Below is a small trained network, with its code and all its weights. Each question gives an input and a target symbol and asks what happens when units are switched off, that is, made to give their printed mean instead of their output.

import numpy as np


def w(rows, s, z=0):
    codes = np.array(rows[::2]) - 128.0
    scale = np.full(codes.shape[1], s)
    scale[-1] = z or s
    return codes * scale


def norm(h):
    return h / np.sqrt((h * h).mean(-1, keepdims=True) + 1e-5)


def f(y):
    return np.maximum(y, 0)


def softmax(a):
    e = np.exp(a - a.max(-1, keepdims=True))
    return e / e.sum(-1, keepdims=True)


def log_softmax(a):
    a = a - a.max(-1, keepdims=True)
    return a - np.log(np.exp(a).sum(-1, keepdims=True))


def net(x, mask):
    ids = ['ΓΦαβζθπστψ'.index(c) for c in x.split()]
    T = len(ids)
    res = E[ids] + P[:T]
    u = 0
    for l in range(2):
        r = norm(res)
        for j in range(3):
            rows = slice(2 * j, 2 * j + 2)
            q, k, v = (r @ M[l][rows].T for M in (Q, K, V))
            z = softmax(np.where(np.tri(T) > 0, q @ k.T / 2**0.5, -1e9)) @ v
            o = O[l][rows]
            res = res + np.where(mask[u + j], z, o[:, -1]) @ o[:, :-1]
        u += 3
        y = f(norm(res) @ A[l][:, :-1].T + A[l][:, -1])
        res = res + np.where(mask[u : u + 4], y, B[l][:, -1]) @ B[l][:, :-1]
        u += 4
    return log_softmax(norm(res)[-1] @ U[:, :-1].T + U[:, -1])


Q, K, V, O, A, B = {}, {}, {}, {}, {}, {}
E = w([
[118,146,158,51],'Γ',
[111,22,65,168],'Φ',
[142,169,189,123],'α',
[173,93,121,253],'β',
[110,123,139,50],'ζ',
[114,142,183,110],'θ',
[103,121,187,162],'π',
[84,55,210,11],'σ',
[186,84,149,96],'τ',
[186,84,149,94],'ψ',
],0.014)
P = w([
[203,46,254,48],'0',
[173,74,232,50],'1',
[150,97,201,56],'2',
[137,115,176,61],'3',
[120,124,147,72],'4',
[109,135,123,76],'5',
[102,150,103,83],'6',
[92,163,85,91],'7',
[89,153,64,101],'8',
],0.0073)
Q[0] = w([
[65,128,121,41],'L0H1',
[144,185,220,144],'L0H1',
[251,163,129,143],'L0H2',
[99,58,150,68],'L0H2',
[134,152,64,160],'L0H3',
[104,87,139,185],'L0H3',
],0.023)
K[0] = w([
[145,167,24,99],'L0H1',
[102,181,133,109],'L0H1',
[32,204,212,83],'L0H2',
[67,212,7,179],'L0H2',
[173,78,145,122],'L0H3',
[132,94,187,138],'L0H3',
],0.021)
V[0] = w([
[186,110,93,117],'L0H1',
[152,140,101,125],'L0H1',
[62,39,137,112],'L0H2',
[87,107,102,202],'L0H2',
[162,44,139,144],'L0H3',
[7,141,148,155],'L0H3',
],0.012)
O[0] = w([
[209,81,81,147,122],'L0H1',
[160,113,110,116,106],'L0H1',
[21,131,74,186,149],'L0H2',
[1,117,141,106,2],'L0H2',
[148,98,54,122,123],'L0H3',
[80,53,151,125,99],'L0H3',
],0.009,0.0093)
A[0] = w([
[139,189,59,43,73],'L0N1',
[145,182,207,174,136],'L0N2',
[139,104,172,251,3],'L0N3',
[113,58,151,40,155],'L0N4',
],0.022,0.0052)
B[0] = w([
[105,18,127,159,158],'L0N1',
[192,161,108,57,247],'L0N2',
[110,142,161,250,148],'L0N3',
[124,167,214,101,188],'L0N4',
],0.021,0.013)
Q[1] = w([
[190,96,54,98],'L1H1',
[141,82,109,254],'L1H1',
[124,143,102,149],'L1H2',
[109,38,169,139],'L1H2',
[151,132,134,177],'L1H3',
[120,107,109,134],'L1H3',
],0.034)
K[1] = w([
[227,110,132,94],'L1H1',
[177,117,134,254],'L1H1',
[127,102,143,175],'L1H2',
[26,129,120,63],'L1H2',
[124,174,108,159],'L1H3',
[143,79,163,144],'L1H3',
],0.03)
V[1] = w([
[116,146,147,106],'L1H1',
[96,73,251,154],'L1H1',
[161,150,254,174],'L1H2',
[163,170,150,164],'L1H2',
[203,188,113,222],'L1H3',
[141,191,125,108],'L1H3',
],0.0094)
O[1] = w([
[104,126,85,110,150],'L1H1',
[23,68,96,171,98],'L1H1',
[175,115,169,243,253],'L1H2',
[114,145,98,192,186],'L1H2',
[134,59,255,103,199],'L1H3',
[157,61,138,181,195],'L1H3',
],0.0055,0.0053)
A[1] = w([
[134,172,119,251,35],'L1N1',
[90,166,38,182,2],'L1N2',
[188,121,161,125,94],'L1N3',
[55,164,59,182,101],'L1N4',
],0.019,0.005)
B[1] = w([
[176,158,130,217,156],'L1N1',
[2,155,192,120,134],'L1N2',
[60,150,87,138,255],'L1N3',
[98,233,31,100,141],'L1N4',
],0.022,0.011)
U = w([
[118,153,78,146,48],'Γ',
[80,59,103,5,3],'Φ',
[151,68,83,144,146],'α',
[97,135,89,164,109],'β',
[169,57,76,149,135],'ζ',
[79,152,242,120,168],'θ',
[208,195,134,82,150],'π',
[172,158,155,238,171],'σ',
[23,207,95,126,71],'τ',
[147,21,190,119,173],'ψ',
],0.016,0.0052)

Each question gives the input, a string of symbols that net reads in full, and the target symbol t.
The units are the heads (2 rows each of Q, K, V and O) and the neurons (one row each of A and B). Each row of codes is followed by its name. A weight is (code - 128) times the scale printed after its matrix; where a second scale follows, it is the last column's (O, A, B and U).
mask holds one flag per unit, layer by layer, with each layer's heads first. A switched-off unit (its flag False) gives its mean, the last column of its rows in O or B, instead of its output. The means were averaged over made-up inputs and are rounded, as every weight is.
A unit's drop is (log p(t) with every unit on - log p(t) with that unit switched off) / (log p(t) with every unit on - log p(t) with every unit switched off).
The circuit of an input: a set's keep is (log p(t) with only the set's units on - log p(t) with every unit switched off) / (log p(t) with every unit on - log p(t) with every unit switched off). Starting from the 12 units with the biggest drops (on a tie, the unit counted first), units are removed one at a time, each time the one whose removal leaves the highest keep (on an exact tie, the one counted first), for as long as the keep stays at least 0.8.
units of the circuit, in order: the units of the circuit, biggest drop first
unit that matters most: the unit with the biggest drop
top k neurons: the k neurons with the biggest drops, biggest first
k most important neurons of layer l: the k neurons of layer l with the biggest drops, biggest first
which heads matter: for each layer, one digit per head in row order, 1 if its drop is at least 0.15 and else 0, layers parted by /
input α θ Γ θ ψ α β β τ, target ψ: units of the circuit, in order => [L0N1 L0N2]
input Γ α α ζ τ σ σ, target θ: units of the circuit, in order => [L0N4]
input θ α ψ θ σ α α Γ, target Φ: which heads matter => 001 / 000
input ψ τ ψ τ, target ζ: which heads matter => 001 / 000
input β α α ψ ψ ψ ψ π, target θ: units of the circuit, in order => [L0H2 L0H3 L1N3]
input θ ψ π Φ α α α θ ζ, target τ: top 2 neurons => [L1N4 L0N2]
input α τ α ψ ψ α Φ ψ, target Φ: which heads matter => 010 / 010
input π α β ζ α ψ α β τ, target ψ: 2 most important neurons of layer 0 => [L0N2 L0N1]
input α β ψ, target ψ: which heads matter => 001 / 001
input θ Γ ψ α α α ψ τ, target ζ: which heads matter => 100 / 000
input σ α α β Φ ζ α θ ψ, target τ: top 2 neurons => [L0N2 L1N3]
input α τ ψ α σ θ π ψ, target θ: units of the circuit, in order => [L0N4 L0H2]
input ψ θ ζ α τ ψ, target α: which heads matter => 100 / 000
input θ π π π ψ β α Φ τ, target Φ: 2 most important neurons of layer 1 => [L1N3 L1N1]
input π α α σ α Φ ψ, target Φ: unit that matters most => L0H2
input τ π τ, target θ: top 2 neurons => [L0N2 L0N4]
input α β α τ θ, target θ: which heads matter => 010 / 000
input ψ α α θ τ, target τ: 2 most important neurons of layer 0 => [L0N2 L0N3]
input τ α θ α σ ψ, target σ: 3 most important neurons of layer 0 => [L0N2 L0N1 L0N4]
input ζ σ τ ψ α ψ ψ ψ, target ζ: which heads matter => 000 / 000
input θ ψ Γ, target Φ: unit that matters most => L0N1
input α τ ψ, target α: 2 most important neurons of layer 0 => [L0N2 L0N1]
input ψ τ σ ψ, target σ: which heads matter => 010 / 010
input ζ σ β Φ θ ψ, target τ: which heads matter => 001 / 000
input θ ψ α τ τ, target α: 3 most important neurons of layer 0 => [L0N2 L0N1 L0N3]
input σ α Φ ζ α ψ π Φ, target τ: 2 most important neurons of layer 1 => [L1N4 L1N2]
input ψ α ψ σ α α π, target σ: unit that matters most => L0N3
